In the rows, 128 means zero.
Each row has a class, written after it.
[111 130 118 146 181 130 103 166 142 114 133  96 123 127 145 153  84 158
 143 126 145 134 153 130 143 173 111 124 188 100 156 182 127 116 105 136
 159 171 141 143 117 137 158  64]  bam
[110 155 106 134 170 154 111 174 142 143 107 125 198 138 156 141 108 126
 111 146 155 114 121 167 128 175 121 120 195 113 155 121 117 159 120 123
 151 157 125 122 112 166 163  89]  fuvo
[128 108 118 104 154 137 131 112 162 105 193  67 189 180 109 173 109 157
 211 120 119 151 131 144 170 165 126 106 198  54 137 185 133 131 132 152
  93 151 197  82  94 203 158  76]  nuko
[ 96 127 116 186 183 127 169 162 188 126 121 113 108 123 127 133 111 133
 152 146 139 126 148 141 174 182 130 104 193  66 177 112 110 123  92 141
 159 136 152 128  92 132 146  59]  bigef
[133 120 127 114 139 125 157 120 137 132 192  55 123 155 120 131 110 144
 183  99 139 166 111 139 137 147 150 128 174 108 125 173 117 123 128 140
 125 128 138 107  85 181 162  97]  vupeg
[128 123 132 164 210 143 124 132 125 119  99  56 117 119 120 162  84 147
 138  92 140 126 175 155 122 204 142 170 170  91 172 121 161 159 160 158
  75 153 122 123 128 102 127 125]  nuko
[148 124 145 100  73 125 152 151 186 124 174  79 178 143 141 130 113 149
 153  80 169 136 102 126 176 143 165 131 148  73 138 200 186 137  59 130
  75 167 190 106  76 124 188  76]  nilab
[131 134 127 130 120 155 172 119 148 158 144  75 166 160 137 125 127 145
 159 112 151 198 102 110 157 151 115  92  75  57 127 169 100 112 131 145
 132 178 125 112  69 122 151 109]  nilab
[168 105 136 109 103 111 136 178 184  97 166  91 177 163 131 144 123 128
 188 118 150 144  95 120 173 147 114 119 124 101 134 196 116 115  71 131
 141 165 144 120  96 140 130  57]  dap
[150 128 112  94 142 157 141 121 161 101 128  73 188 154 125 153 126 144
 166 124 142 150  92 125 186 169 126 127 142  94 140 206 101 110 118 139
 111 136 114 104 109 139 112  93]  tulo
[116 123 133  93 140 105 116 144 121 112 211  31 150 179 153 154 124 128
 170 117 146 174 120 130 156 169 125 104 158 103 113 184  96 129 109 139
  96 153 124 116  54 172 184 101]  bam
[100 126 124 142 245 151 174 162 156 154  82  94 141 134 109 127 113 163
 131 118 142 127 138 142 172 175 119 108 186  71 201 136 136 119 126 161
 128 161 130  80  91 129 108  40]  tulo
[156 115 134  99 145 118 172 102 160  79 184  78 118 156 109 135 116 123
 186 142 128 152  97 115 183 143 119 120 106  94 152 207 142 131 137 111
 138 172 144  98 109 160 149  86]  nuko
[114 127  98 163 182 130 159 169 164 124 119 120 129  86 128 110 107 140
 138 144 129 104 142 155 156 178 134 122 171  86 176 102 129 140 161 165
 137 165 160 116 131 140 145 100]  fuvo
[126 133 127 147 187 130 141 134 167  97 137 102  66 103 145 111  78 111
 153 120 159 120 156 149 159 168 130 131 173  90 168 133 132 135  99 158
 139 151 151 125 106 109 149  75]  bigef
[121 132 134 101 112 141 169 117 142 122 174  79 115 152 110 116 142 154
 195 142 135 178  79  92 162 123 158 141 144 114 130 202  95 126 138 130
 134 131 152  70 104 133 140 110]  zufin
[139 124 136 159 166 143 111 120 192 125 120 128 151 106 136 138 117 127
 111 143 169 127 132 143 141 163 108 135 157  90 175 122 124 142  96 132
 155 145 146 128 118 111 144  98]  nilab
[112 126 101  81 128 124 131 130 176 106 197  36 162 154 123 156 107 148
 203 129 136 149 132 122 176 119 126 123 119  59 168 171 113 125 126 178
 111 149 178  81 117 136 155 128]  nuko
[143 108 134  90  77 144 119 157 158 103 166  75 202 135 114 128 107 172
 208  94 154 167 114 114 158 147 139 132 115 106 135 187 115 131  95 140
  91 145 161 135  97 155 119 101]  dap
[126 128 135  97 135 144 150 111 199  84 173  48 118 122 145 121  94  87
 153 170 136 146 131  91 194 146 137  89  76  98 136 162  95 146 168  99
 107 205 134 128  90 119 179 113]  bigef
[146 122 117 178 185 153 133 123 140 146  80 123 140 117 128 133  97 130
 123 136 140 119 129 161 124 170 129 122 168  95 162 138 136 112 135 136
 140 170 166 110 122 120 128 103]  nilab
[ 92 139 120 168 211 138 132 179 133 153 138  97  99 117 131 145 118 154
 146 148 167 154 155 128 154 201 112 136 199  99 153 130 134 138 122 141
 148 178 145 117  99 148 156  69]  bam
[146 115 131 105 117 126 139 147 161 121 160  87 173 197 134 128 105 112
 197 125 130 164 114 129 186 112 114  89 121  59 147 190 107 109 116 141
 136 156 152 103  69 132 143  68]  dap
[130 122 119 105 121 132 149 132 171  91 180  63 163 151 117 127 119 132
 182 105 126 118  80 129 134 146 167 110 129  86 131 165 145 136 120 134
 122 165 118 110  86 180 148  99]  fuvo
[143 153 121 181 168 163 189 120 185 110 146 107 119 134 127 122 104  77
 130  97 132 151 118 138 119 179 123 116 122  48 187 107 121  99  95 120
 186 113  68 142 110 190 102  80]  dap
[118 122 138 152 173 114 158 195 164 127 110  97 134 119 138 134 108 154
 140 112 161 126 142 126 180 191 136 127 150  80 167 130 135 132 100 164
 139 172 140 120  99 130 133  35]  dap
[181 137 136 143 134 143  79  89 135 115 170  57 191 186 141 128  74 136
 169 116 129 123  72 159 159 115 154 139 185 121 137 185 134 116 116 172
 127 114 190  54  95 184 182 115]  zufin
[112 135 130 170 176 148 126 173 157 118 126 116 123 122 133 128 118 134
 126 138 150 137 125 136 188 161 125 134 163 100 157 129 131 138 109 161
 141 146 138 130 100 137 157  98]  fuvo
[ 60  91 132 189 107 110 185 161 192  66 145  90 119 122 122 131 106 120
 149 124 119 112 108  75 122 179 153 156 120  74 122 101 169 119  83 148
 160 141  83 129 119 149 137  93]  fuvo
[157 140 122 104 153 138 122 107 190 121 150  80 152 152 123 152 119 118
 163 130 149 163 103 113 167 151 149 126 145 103 129 177 104 129 122 132
 128 135 149  86 106 142 140  76]  vupeg
[164 134 112 137 115 140 169 128 173 141 170  90 165 134 162 114 121 150
 174 130 141 141  94 149 126 160 120 136 112  71 142 164  90 139 151 163
 144 138 154  93 103 147 152 113]  zufin
[ 74 130 114 133 105 178 231 144 148 119 157  93 185 145 118 127 110 141
 151 120 136 193  91 110 186 161 150 151 127  65 158 166 147 135 125 113
  96 138  89 105 111 178 157 101]  fuvo
[128 139 123 128 137 138 145 192 120 109 119 189 169 115 161 150  94 149
 102 162 124 123  88 170 144 182 149 130 130 160 132 143 132 139  91  94
 127 184 137 118 158 153 129  74]  fuvo
[120 133 110 166 188 128 116 184 144 111 140 123 139 105 134 119 102 144
 132 138 131 136 141 134 149 157 108 127 198 108 205 110 144 135 132 108
 152 143 166 117 125 140 147 113]  zufin
[142 131 115 183 189 134 197 143 192 163 100 109 139 108 148 129 111 171
 129 121 119 129 156 148 146 219 125 103 180  18 141 103  94 134 115 150
 176 138 139 140  82 113 105  37]  tulo
[116 149 100 144 226 127 133 166 144 148 123  85  83 110 158 128  98 137
 131 144 134 154 139  99 118 170 113 133 189  75 144 141 121 127 135 151
 171 172 169 110 108 141 113  83]  bam
[131 120 130 115 176 160  91 138  96 127 124 132  81 101 139 126  98 159
 172  45 188 146 197 165  72 203  99 166 196 168 175 164 168 161 124 109
 101 133 119 145  71 120 155  74]  bam
[214 140 120 107 125 102  90  77 114 118 110 130 169 155 148 166 113 154
 133 185 106 168  51 129 188 154 152  97 138 108  82 243  87 102 168  85
 171 181 180 113 150 127 132  99]  nilab
[127 134 146 176 168 136 156 167 165 133 122  98 126 131 125 111 105 133
 121 122 133 133 134 124 135 157 130 123 150  88 164 147 133 130 122 118
 143 161 150 115 115 109 153  90]  zufin
[115 124 145 171 186 129 172 163 166 126 110 123 131 151 143 150 105 112
 131 163 129 164 141 133 188 192  99 120 175  56 138 156  91 142 106 178
 115 175 107 118 126 107 124  50]  nuko
[145 129 103 126 150 134 146 117 162 109 152  71 127 130 123 123 102 151
 186 144 129 131  97 133 165 133 145  96 118  75 161 182 125 119 142 104
 158 166 162 133  90 164 139 108]  bigef
[132 129 140 171 181 122 137 175 148 130 123  97 117 128 128 146 101 146
 140 133 133 152 145 142 170 198 125 122 175 110 178 152 125 137 106 134
 119 162 147 129  97 135 147  77]  nuko
[132 140 127 102 106 134 152 129 123 114 157 104 163 150 118 137 128 187
 181  95 148 188 111 119 179 183 143 113 136 107 124 226 107 118 105 125
 105 134 144 135  97 160 153  65]  bam
[155 111 118 117 120 100 144 109 136 151 168  84 144 145 126 126 109 152
 193 120 133 198  94 129 135 156 136 127 140 107 124 172 106 126 137 113
 139 122 141  92  89 168 138  91]  vupeg
[132 137 164 124 138 110 110 128 201 121 199  60 137 146 107 112 118 129
 171 178 144 139 103 138 198 162 166 137 177  46 160 153 139 163 125 124
 115 134 174 116  87 133 156 118]  tulo
[159 135 134 112 126 141 146 110 164  95 181  92 162 160 136 108 113 135
 173 122 128 143  82 115 152 124 127 110 136  99 127 185 107 127 126 144
 149 147 149  92 102 163 155  89]  zufin
[147 123 123 176 187 148 210 160 127 130 116 119 126 126  88  82 121 129
 161 160 149 124 136 156 157 153  87 137 171  87 183 130 129 153 201 101
 192 182 112 173 142 139 128 103]  dap
[132 111 137 102  89 110 145 156 175  90 197  94 144 156 136 117 116 126
 202 123 141 149  93 124 161 132 129 110 105  85 152 176 101 107  76 159
 150 136 132 121  83 170 131  79]  dap
[149 138 118 166 202  90 167 170 164 167 152 113 108 120 126 146  94 137
 158 139 123 132 149 179 142 231 129  92 192  77 179 119 145 140 139 118
 148 215 160  78 120 152 161  27]  nuko
[147 120 119  80 142 116 135 107 146 132 192  86 165 148 124 137 128 160
 183 124 128 183 110 140 177 173 113 110 170  74 136 169 105 121 143 127
 118 122 155  83  97 169 137  90]  tulo
[143 126 130 175 178 133 137 158 149 132 128  74 101 121 122 162 117 153
 150 106 161 160 145 126 156 204 132 142 165 111 131 164 123 121  75 128
 136 164 126 131  91 100 138  60]  bam
[129 101 138 104  88 123 162 180 169 124 167 112 169 183 162 122 127 127
 184 137 131 123 111 144 136 143 102 114 153 100 149 209  88 118 136 149
 142 131 163 129  69 187 169  75]  dap
[ 75 121 113 178 161 134 123 152 109 157 112  85  75  91 151 111  97 138
 121 152 136 157 161 126 100 147 118 153 142  86 173 139 107 118 137 137
 141 105 137 165  97 134 125 172]  bam
[153 111 110 127 108 119 157 149 127 131 167  75 137 163 130 124 114 150
 209 121 114 129 107 128 148 132 131 102 115 101 124 161 124 102 173 142
 167 172 159 115  86 170 149 100]  dap
[145 134 116  93 105  95 132 132 157 125 204  73 167 149 140  98  87 126
 177 122 127 148  95 120 108 112 143 124 188  94 106 138 125 147 107 135
 152 128 171 116 110 185 147 110]  vupeg
[121 119 122 126 112 108 163 171 166  98 183  72 133 154 135 126 127 150
 204 111 139 124  91 130 149 169 148 110 154 107 131 160 122 122  86 154
 124 144 157 123  68 175 157  88]  bigef
[125 128 134 177 201 156 146 160 163 114 125 116 122 118 125 134 117 133
 126 149 169 139 124 148 161 173 107 133 148  88 189 132 132 126 100 138
 156 177 144 134 110 114 136 104]  nilab
[123 131 124 146 159 141 138 183 170 125 127 124 133 130 137 135  99 128
 153 132 146 128 140 133 158 165 122 123 165  90 180 136 135 124 114 129
 163 165 142 124 109 142 133  54]  dap
[167 125 138 118 122 117 109 152 143 113 181  83 162 168 133 120 109 113
 175 140 134 164  78 130 176 137 109 111 166  94 141 205 114 116 132 126
 151 155 129 136 100 203 148  99]  dap
[103 145 124 168 135 104 146 194 167 142 151 141 149 120 134  91 123 109
 124 163 151 132  97 159 175 163 129 138 233  81 169 130 129 142  77 165
 140 109 164 116 126 185 168  99]  fuvo
[140 130 131 121 109 115 168 147 132 182 160  59 164 156 110 127 123 121
 143 131 104 168  70 146 176 153 174  77 168  91  99 180 100  75  70 145
  63 146 149  62  99 179 117 100]  tulo
[ 83 110 143 126 170 149 114 215 136 100 112 152 119 133 164 140 138 147
 127 152 134 118 147 117 169 194  94 119 155 183 169 128 124 124 135 134
 111 142 150 134  62 145 150  94]  tulo
[135 140 126 165 159 116 119 179 142 114 137 105 108 108 124 114 117 165
 161 109 150 139 126 116 143 175 126 136 175 108 148 139 135 131 111 148
 164 158 147 125 129 112 140  93]  zufin
[133 134 144 171 180 137 156 221 121 149 102 123 114 181 145 126 109 140
 149 116 141 121 137 154 126 166 108 148 189 117 148 157 128 111 118 162
 170 148 192 129  98 129 137  72]  dap
[144 120 134 119 194 121  96 143 167 102 127 117 174 157 134 150 120 121
 138 148 129 145 127 128 175 175  89 126 189 104 142 121 108 136 123 151
 119 130 138  95 119 110 109  85]  tulo
[141 106 122 148 199  98 115 136 152 152 122 123 104  95 117 134 114 149
 141 151 133 125 143 167 148 186 102 117 216  74 164 142 125 127 140 118
 163 153 123 117 133 127 117  68]  tulo
[139 107 146 162 185 122 149 144 147 107 120 103 130 130 123 117 118 150
 138 128 140 122 141 139 138 176 110 119 157 103 155 166 113 131 139 116
 157 155 166 120 108 126 158  80]  zufin
[ 68 134 109 156 164 153 185 212 116  66 101 121 144 131 147 145 103 150
 141 147 172 137 131 109 205 195 100 130 115  79 182 179 176 123  73 115
 154 191 124 168 104 166 145  76]  nuko
[109 149 114 148 209 130 122 153 157 141 107 132 125 134 146 127  96 135
 139 145 144 140 121 141 132 167 122 117 177  87 171 133 106 126 137 174
 173 143 125 111 121 164 124  63]  vupeg
[131 124 129 116 127 145 165 148 167  95 192  64 122 156 133 136 107 107
 172 154 128 150 100 128 213 154 129 103 159  92 132 197 101  93  93 137
 130 171 123 108  88 143 155  89]  tulo
[156 117 121 108  98 123 141 127 176 103 163  80 192 147 120 129 123 129
 179 136 149 105  87 142 141 142 127 113  97  94 136 174  96 113 119 147
 161 153 127 123 129 187 135  97]  dap
[158 118 127 100 122 128 162 110 136  80 174  96 157 155 111 120 116 108
 176 127 128 160  94 141 207 157 153 101 118 111 118 182 126 126 127 114
  89 164 156  86  94 149 164  91]  fuvo
[136 107 123 108 122 147 163 159 178 146 180 108 189 141 112 146 138 141
 171 152 132 175 101 137 175 132  97 107 163  69 141 190  72 115 124 141
 118 161 120 118 141 190 114  81]  dap
[129  99 141 143  94 108 199 169 179 149 160  58 193 169 112 125 145 137
 180 140 157 145  97 125 171 142 119 126 105  37 134 157 118 149 123 133
 137 170  95 136  90 134 143  86]  dap
[144 123 132 171 164 135 144 181 166 122 144 120 118 121 139 124 112 116
 143 128 145 116 148 159 166 177 111 138 206  94 182 131 130 134 133 150
 146 140 141 149 107 161 153  79]  dap
[134 128 134 152 178 132 110 131 173 114 160 116 134 127 138 116 101 132
 125 117 128 124 135 142 133 138 106 134 180  96 157 105 140 153 136 148
 170 123 147 129 110 160 167 101]  fuvo
[179 114 120 119  98 126 136 146 169 102 165  88 180 153 141 123 107 139
 199 131 140 145 102 135 189 135 112 112 119  90 140 186  91 121 120 152
 154 154 149 137  91 145 140  84]  dap
[116 109 126 183 164 114 134 117 133 115 115 106  94  73 132 105 102 152
 130 136 160 109 115 146 159 185 142 113 102 155 190 113 132 124 152 149
 168 141  59 147  91 203 168  89]  vupeg
